Below are the code and all the weights of a small trained network. Each question names an input and a target symbol and asks about switching units off, where a switched-off unit gives its printed mean instead of its output.

import numpy as np


def w(rows, s, z=0):
    codes = np.array(rows[::2]) - 128.0
    scale = np.full(codes.shape[1], s)
    scale[-1] = z or s
    return codes * scale


def softmax(a):
    e = np.exp(a - a.max(-1, keepdims=True))
    return e / e.sum(-1, keepdims=True)


def log_softmax(a):
    a = a - a.max(-1, keepdims=True)
    return a - np.log(np.exp(a).sum(-1, keepdims=True))


def net(x, mask):
    ids = ['ΓΔΦημξστψω'.index(c) for c in x.split()]
    T = len(ids)
    res = E[ids] + P[:T]
    u = 0
    for l in range(3):
        r = res
        for j in range(3):
            rows = slice(3 * j, 3 * j + 3)
            q, k, v = (r @ M[l][rows].T for M in (Q, K, V))
            z = softmax(np.where(np.tri(T) > 0, q @ k.T / 3**0.5, -1e9)) @ v
            o = O[l][rows]
            res = res + np.where(mask[u + j], z, o[:, -1]) @ o[:, :-1]
        u += 3
    return log_softmax(res[-1] @ U[:, :-1].T + U[:, -1])


Q, K, V, O = {}, {}, {}, {}
E = w([
[229,210,128],'Γ',
[97,236,61],'Δ',
[113,147,125],'Φ',
[39,26,119],'η',
[247,124,97],'μ',
[119,147,136],'ξ',
[12,103,149],'σ',
[117,163,194],'τ',
[118,150,144],'ψ',
[13,217,121],'ω',
],0.011)
P = w([
[227,136,134],'0',
[162,106,251],'1',
[151,122,218],'2',
[147,122,244],'3',
[133,126,230],'4',
[136,142,219],'5',
],0.0024)
Q[0] = w([
[105,72,249],'0.h0',
[228,244,214],'0.h0',
[102,129,76],'0.h0',
[133,128,79],'0.h1',
[69,81,140],'0.h1',
[121,126,64],'0.h1',
[97,121,227],'0.h2',
[116,126,200],'0.h2',
[73,144,33],'0.h2',
],0.021)
K[0] = w([
[144,48,48],'0.h0',
[245,251,47],'0.h0',
[89,109,131],'0.h0',
[141,100,114],'0.h1',
[74,106,75],'0.h1',
[155,109,120],'0.h1',
[151,82,10],'0.h2',
[135,94,36],'0.h2',
[172,136,201],'0.h2',
],0.023)
V[0] = w([
[127,155,177],'0.h0',
[125,199,77],'0.h0',
[127,171,254],'0.h0',
[169,86,137],'0.h1',
[72,183,125],'0.h1',
[141,177,91],'0.h1',
[152,166,209],'0.h2',
[145,112,97],'0.h2',
[83,80,79],'0.h2',
],0.008)
O[0] = w([
[149,146,146,156],'0.h0',
[146,118,220,72],'0.h0',
[189,190,161,209],'0.h0',
[109,164,219,229],'0.h1',
[148,89,2,23],'0.h1',
[160,97,164,3],'0.h1',
[128,144,234,206],'0.h2',
[92,103,93,147],'0.h2',
[156,145,17,77],'0.h2',
],0.008,0.00038)
Q[1] = w([
[103,112,146],'1.h0',
[182,165,120],'1.h0',
[115,122,123],'1.h0',
[65,250,93],'1.h1',
[195,129,208],'1.h1',
[16,121,82],'1.h1',
[131,245,180],'1.h2',
[238,88,241],'1.h2',
[131,137,135],'1.h2',
],0.016)
K[1] = w([
[133,82,116],'1.h0',
[120,242,124],'1.h0',
[134,115,140],'1.h0',
[86,234,234],'1.h1',
[102,19,187],'1.h1',
[108,206,46],'1.h1',
[35,253,169],'1.h2',
[13,26,250],'1.h2',
[117,126,138],'1.h2',
],0.015)
V[1] = w([
[39,63,218],'1.h0',
[173,174,38],'1.h0',
[166,164,25],'1.h0',
[101,75,165],'1.h1',
[159,247,51],'1.h1',
[123,128,139],'1.h1',
[187,151,79],'1.h2',
[88,101,158],'1.h2',
[254,192,27],'1.h2',
],0.0056)
O[1] = w([
[162,156,54,176],'1.h0',
[115,121,206,61],'1.h0',
[117,126,213,43],'1.h0',
[127,116,78,140],'1.h1',
[139,143,214,107],'1.h1',
[129,130,128,141],'1.h1',
[123,126,194,62],'1.h2',
[125,137,93,161],'1.h2',
[124,118,244,2],'1.h2',
],0.011,0.00091)
Q[2] = w([
[252,103,109],'2.h0',
[94,29,136],'2.h0',
[190,65,91],'2.h0',
[115,56,138],'2.h1',
[237,187,146],'2.h1',
[22,101,108],'2.h1',
[125,76,155],'2.h2',
[126,155,110],'2.h2',
[134,146,58],'2.h2',
],0.027)
K[2] = w([
[253,103,156],'2.h0',
[118,5,126],'2.h0',
[183,63,168],'2.h0',
[124,69,111],'2.h1',
[251,146,127],'2.h1',
[32,146,140],'2.h1',
[162,132,95],'2.h2',
[96,136,144],'2.h2',
[95,175,107],'2.h2',
],0.026)
V[2] = w([
[75,52,176],'2.h0',
[200,162,111],'2.h0',
[202,93,158],'2.h0',
[30,238,91],'2.h1',
[136,4,170],'2.h1',
[87,71,140],'2.h1',
[188,141,91],'2.h2',
[181,70,103],'2.h2',
[96,178,101],'2.h2',
],0.014)
O[2] = w([
[67,167,98,2],'2.h0',
[160,40,167,207],'2.h0',
[101,27,155,118],'2.h0',
[4,24,200,139],'2.h1',
[240,108,80,7],'2.h1',
[162,57,129,30],'2.h1',
[175,100,157,195],'2.h2',
[168,74,130,104],'2.h2',
[188,175,112,205],'2.h2',
],0.013,0.0016)
U = w([
[123,131,234,33],'Γ',
[116,197,157,94],'Δ',
[105,123,140,100],'Φ',
[90,92,9,95],'η',
[150,98,114,188],'μ',
[90,58,128,71],'ξ',
[73,125,108,253],'σ',
[106,127,138,189],'τ',
[78,163,171,111],'ψ',
[109,152,114,96],'ω',
],0.012,0.0056)

Each question gives the input, a string of symbols that net reads in full, and the target symbol t.
The units are the heads (3 rows each of Q, K, V and O). Each row of codes is followed by its name. A weight is (code - 128) times the scale printed after its matrix; where a second scale follows, it is the last column's (O and U).
mask holds one flag per head, layer by layer. A switched-off head (its flag False) gives its mean, the last column of its rows in O, instead of its output. The means were averaged over made-up inputs and are rounded, as every weight is.
A unit's drop is (log p(t) with every unit on - log p(t) with that unit switched off) / (log p(t) with every unit on - log p(t) with every unit switched off).
The circuit of an input: a set's keep is (log p(t) with only the set's units on - log p(t) with every unit switched off) / (log p(t) with every unit on - log p(t) with every unit switched off). Starting from all 9 units, units are removed one at a time, each time the one whose removal leaves the highest keep (on an exact tie, the one counted first), for as long as the keep stays at least 0.8.
units of the circuit, in order: the units of the circuit, biggest drop first
most important unit: the unit with the biggest drop
heads that matter: for each layer, one digit per head in row order, 1 if its drop is at least 0.15 and else 0, layers parted by /
drop when u is switched off: that unit's drop, to one decimal
input η ω σ τ τ Φ, target Δ: most important unit	0.h2
input Δ σ μ η τ, target η: units of the circuit, in order	(1.h2; 1.h1)
input η μ ω τ, target Δ: heads that matter	001 / 111 / 110
input τ μ τ μ σ Γ, target Γ: units of the circuit, in order	(2.h0; 0.h0)
input η τ μ Γ, target Γ: heads that matter	100 / 000 / 100
input μ Γ η, target η: heads that matter	000 / 000 / 100
input τ τ Φ, target Γ: heads that matter	101 / 100 / 111
input η μ ψ, target Δ: heads that matter	001 / 011 / 110
input Γ μ Φ Γ τ η, target η: heads that matter	100 / 000 / 100
input σ η μ μ Φ η, target μ: heads that matter	001 / 001 / 011
input ξ σ Γ Γ σ, target Γ: heads that matter	111 / 011 / 011
input μ τ η ξ, target ξ: heads that matter	110 / 100 / 110
input η σ ψ, target Δ: heads that matter	101 / 101 / 100
input η η μ, target μ: heads that matter	000 / 000 / 110
input Γ η μ τ, target μ: most important unit	2.h0
input μ ω μ τ, target ξ: units of the circuit, in order	(0.h1; 2.h1; 2.h0; 0.h0)
input Δ ψ τ, target η: units of the circuit, in order	(1.h0; 1.h2; 0.h0; 1.h1)
input Δ η ξ η μ ψ, target η: units of the circuit, in order	(0.h1; 2.h1; 1.h2; 1.h1)
input τ Δ ψ, target Γ: drop when 1.h1 is switched off	-0.1
input Δ μ μ ξ, target η: most important unit	0.h1
input η ω ξ, target Δ: drop when 1.h0 is switched off	0.4
input Γ ω τ, target μ: drop when 1.h0 is switched off	0.1
